Below is a small trained network, with its code and all its weights. Each question gives an input and a target symbol and asks what happens when units are switched off, that is, made to give their printed mean instead of their output.

import numpy as np


def w(rows, s, z=0):
    codes = np.array(rows[::2]) - 128.0
    scale = np.full(codes.shape[1], s)
    scale[-1] = z or s
    return codes * scale


def f(y):
    return np.maximum(y, 0)


def softmax(a):
    e = np.exp(a - a.max(-1, keepdims=True))
    return e / e.sum(-1, keepdims=True)


def log_softmax(a):
    a = a - a.max(-1, keepdims=True)
    return a - np.log(np.exp(a).sum(-1, keepdims=True))


def net(x, mask):
    ids = ['ΘΠΣΦβεζηλμξτψ'.index(c) for c in x.split()]
    T = len(ids)
    res = E[ids] + P[:T]
    u = 0
    for l in range(2):
        r = res
        for j in range(2):
            rows = slice(2 * j, 2 * j + 2)
            q, k, v = (r @ M[l][rows].T for M in (Q, K, V))
            z = softmax(np.where(np.tri(T) > 0, q @ k.T / 2**0.5, -1e9)) @ v
            o = O[l][rows]
            res = res + np.where(mask[u + j], z, o[:, -1]) @ o[:, :-1]
        u += 2
        y = f(res @ A[l][:, :-1].T + A[l][:, -1])
        res = res + np.where(mask[u : u + 12], y, B[l][:, -1]) @ B[l][:, :-1]
        u += 12
    return log_softmax(res[-1] @ U[:, :-1].T + U[:, -1])


Q, K, V, O, A, B = {}, {}, {}, {}, {}, {}
E = w([
[164,94,160],'Θ',
[40,164,86],'Π',
[254,102,52],'Σ',
[46,154,86],'Φ',
[231,124,79],'β',
[80,133,163],'ε',
[193,82,153],'ζ',
[73,142,155],'η',
[189,87,156],'λ',
[194,156,108],'μ',
[184,92,152],'ξ',
[62,23,113],'τ',
[184,85,153],'ψ',
],0.018)
P = w([
[25,216,6],'0',
[100,186,161],'1',
[122,177,158],'2',
[138,151,152],'3',
[143,128,150],'4',
[145,115,146],'5',
[148,106,145],'6',
[149,99,144],'7',
[153,98,147],'8',
[156,96,150],'9',
],0.012)
Q[0] = w([
[227,67,148],'L0H0',
[246,102,103],'L0H0',
[86,109,86],'L0H1',
[191,138,216],'L0H1',
],0.011)
K[0] = w([
[57,56,60],'L0H0',
[59,114,63],'L0H0',
[165,255,80],'L0H1',
[63,193,57],'L0H1',
],0.0099)
V[0] = w([
[86,87,84],'L0H0',
[19,91,101],'L0H0',
[19,116,3],'L0H1',
[134,124,89],'L0H1',
],0.0064)
O[0] = w([
[164,254,185,209],'L0H0',
[219,85,223,243],'L0H0',
[17,186,112,254],'L0H1',
[213,136,72,153],'L0H1',
],0.006,0.0066)
A[0] = w([
[110,107,174,124],'L0N0',
[119,162,113,57],'L0N1',
[170,67,134,119],'L0N2',
[127,115,199,54],'L0N3',
[159,95,82,130],'L0N4',
[153,160,152,225],'L0N5',
[6,90,113,158],'L0N6',
[116,162,136,61],'L0N7',
[170,127,162,121],'L0N8',
[68,45,169,105],'L0N9',
[82,162,212,144],'L0N10',
[150,190,109,1],'L0N11',
],0.015,0.0038)
B[0] = w([
[144,186,48,177],'L0N0',
[255,182,178,138],'L0N1',
[86,112,149,204],'L0N2',
[104,189,134,177],'L0N3',
[79,159,139,166],'L0N4',
[87,45,149,194],'L0N5',
[81,85,110,248],'L0N6',
[171,83,152,139],'L0N7',
[68,114,155,195],'L0N8',
[197,31,35,223],'L0N9',
[100,71,50,201],'L0N10',
[210,143,90,149],'L0N11',
],0.0064,0.011)
Q[1] = w([
[18,113,218],'L1H0',
[70,132,131],'L1H0',
[233,153,108],'L1H1',
[120,163,248],'L1H1',
],0.012)
K[1] = w([
[158,144,134],'L1H0',
[70,182,145],'L1H0',
[156,1,120],'L1H1',
[180,210,108],'L1H1',
],0.013)
V[1] = w([
[7,135,172],'L1H0',
[207,247,172],'L1H0',
[139,103,186],'L1H1',
[129,107,190],'L1H1',
],0.011)
O[1] = w([
[96,49,190,139],'L1H0',
[94,36,186,6],'L1H0',
[113,75,246,88],'L1H1',
[50,187,254,87],'L1H1',
],0.0067,0.019)
A[1] = w([
[178,107,77,111],'L1N0',
[48,62,97,104],'L1N1',
[27,83,122,2],'L1N2',
[119,197,121,177],'L1N3',
[7,129,196,131],'L1N4',
[93,215,114,163],'L1N5',
[143,171,196,39],'L1N6',
[140,189,124,177],'L1N7',
[116,64,162,218],'L1N8',
[177,118,3,83],'L1N9',
[18,198,87,176],'L1N10',
[148,183,122,208],'L1N11',
],0.012,0.0054)
B[1] = w([
[125,194,163,186],'L1N0',
[2,101,154,162],'L1N1',
[231,131,184,141],'L1N2',
[120,85,194,142],'L1N3',
[56,203,126,140],'L1N4',
[73,75,186,144],'L1N5',
[191,216,54,132],'L1N6',
[90,94,122,143],'L1N7',
[221,45,144,139],'L1N8',
[126,149,145,254],'L1N9',
[196,84,95,155],'L1N10',
[139,50,227,148],'L1N11',
],0.0086,0.038)
U = w([
[70,1,87,119],'Θ',
[61,145,59,167],'Π',
[185,221,43,158],'Σ',
[124,124,102,5],'Φ',
[179,164,95,95],'β',
[116,108,134,110],'ε',
[175,79,94,200],'ζ',
[115,122,127,32],'η',
[176,77,102,251],'λ',
[156,137,115,179],'μ',
[165,95,98,55],'ξ',
[24,176,228,2],'τ',
[153,98,125,146],'ψ',
],0.012,0.0032)

Each question gives the input, a string of symbols that net reads in full, and the target symbol t.
The units are the heads (2 rows each of Q, K, V and O) and the neurons (one row each of A and B). Each row of codes is followed by its name. A weight is (code - 128) times the scale printed after its matrix; where a second scale follows, it is the last column's (O, A, B and U).
mask holds one flag per unit, layer by layer, with each layer's heads first. A switched-off unit (its flag False) gives its mean, the last column of its rows in O or B, instead of its output. The means were averaged over made-up inputs and are rounded, as every weight is.
A unit's drop is (log p(t) with every unit on - log p(t) with that unit switched off) / (log p(t) with every unit on - log p(t) with every unit switched off).
The circuit of an input: a set's keep is (log p(t) with only the set's units on - log p(t) with every unit switched off) / (log p(t) with every unit on - log p(t) with every unit switched off). Starting from the 12 units with the biggest drops (on a tie, the unit counted first), units are removed one at a time, each time the one whose removal leaves the highest keep (on an exact tie, the one counted first), for as long as the keep stays at least 0.8.
circuit, biggest first: the units of the circuit, biggest drop first
k most important neurons: the k neurons with the biggest drops, biggest first
k most important neurons of layer l: the k neurons of layer l with the biggest drops, biggest first
drop of u: that unit's drop, to one decimal
input η ε τ β τ Σ λ τ μ η, target Π: circuit, biggest first => (L0H0)
input Σ Σ ε ζ, target Σ: 3 most important neurons => (L0N9; L1N1; L0N11)
input Σ β λ, target Σ: circuit, biggest first => (L1H1; L1N1; L0H0)
input Π τ Σ η, target Θ: 2 most important neurons => (L1N1; L1N10)
input η Σ τ τ μ Σ, target τ: 2 most important neurons => (L0N9; L0N6)
input τ β τ μ Σ ε τ λ, target τ: 3 most important neurons => (L0N9; L1N4; L0N8)
input λ Σ τ, target Θ: circuit, biggest first => (L1H0; L0N9)
input τ τ ε ζ, target τ: 4 most important neurons => (L0N9; L1N4; L0N6; L0N3)
input η λ Σ τ λ Θ Σ ε ε, target Π: 3 most important neurons => (L0N10; L0N5; L0N6)
input λ Σ Θ τ μ, target τ: circuit, biggest first => (L0N9; L1N5)
input τ τ Σ λ μ λ ξ, target τ: circuit, biggest first => (L1H1; L0H0)
input η τ τ, target Π: 2 most important neurons => (L0N10; L1N1)
input Σ μ Σ τ μ τ λ Σ ε τ, target Σ: 3 most important neurons => (L0N9; L0N8; L0N5)
input τ ξ τ Σ τ τ Θ, target τ: 3 most important neurons => (L0N9; L1N4; L0N8)
input λ τ τ, target Π: 3 most important neurons => (L1N1; L0N6; L0N8)
input η μ ε τ τ τ η, target Π: 3 most important neurons of layer 1 => (L1N1; L1N11; L1N8)
input τ τ Σ ψ, target τ: 4 most important neurons => (L0N9; L1N4; L0N8; L0N5)
input τ τ τ τ τ ξ, target τ: 2 most important neurons of layer 0 => (L0N9; L0N6)
input μ λ Θ τ β, target τ: 2 most important neurons => (L0N9; L0N6)
input Σ Π Σ λ Θ, target Σ: 2 most important neurons of layer 1 => (L1N1; L1N5)
input τ τ ψ λ Σ τ λ τ μ, target τ: 2 most important neurons => (L0N9; L1N10)
input Σ τ η λ λ ε λ, target Σ: drop of L0H0 => 0.2
input Σ τ τ Θ Φ ε, target Θ: drop of L0N5 => -0.1
input Θ Φ τ ξ ε, target Θ: drop of L0N3 => 0.0
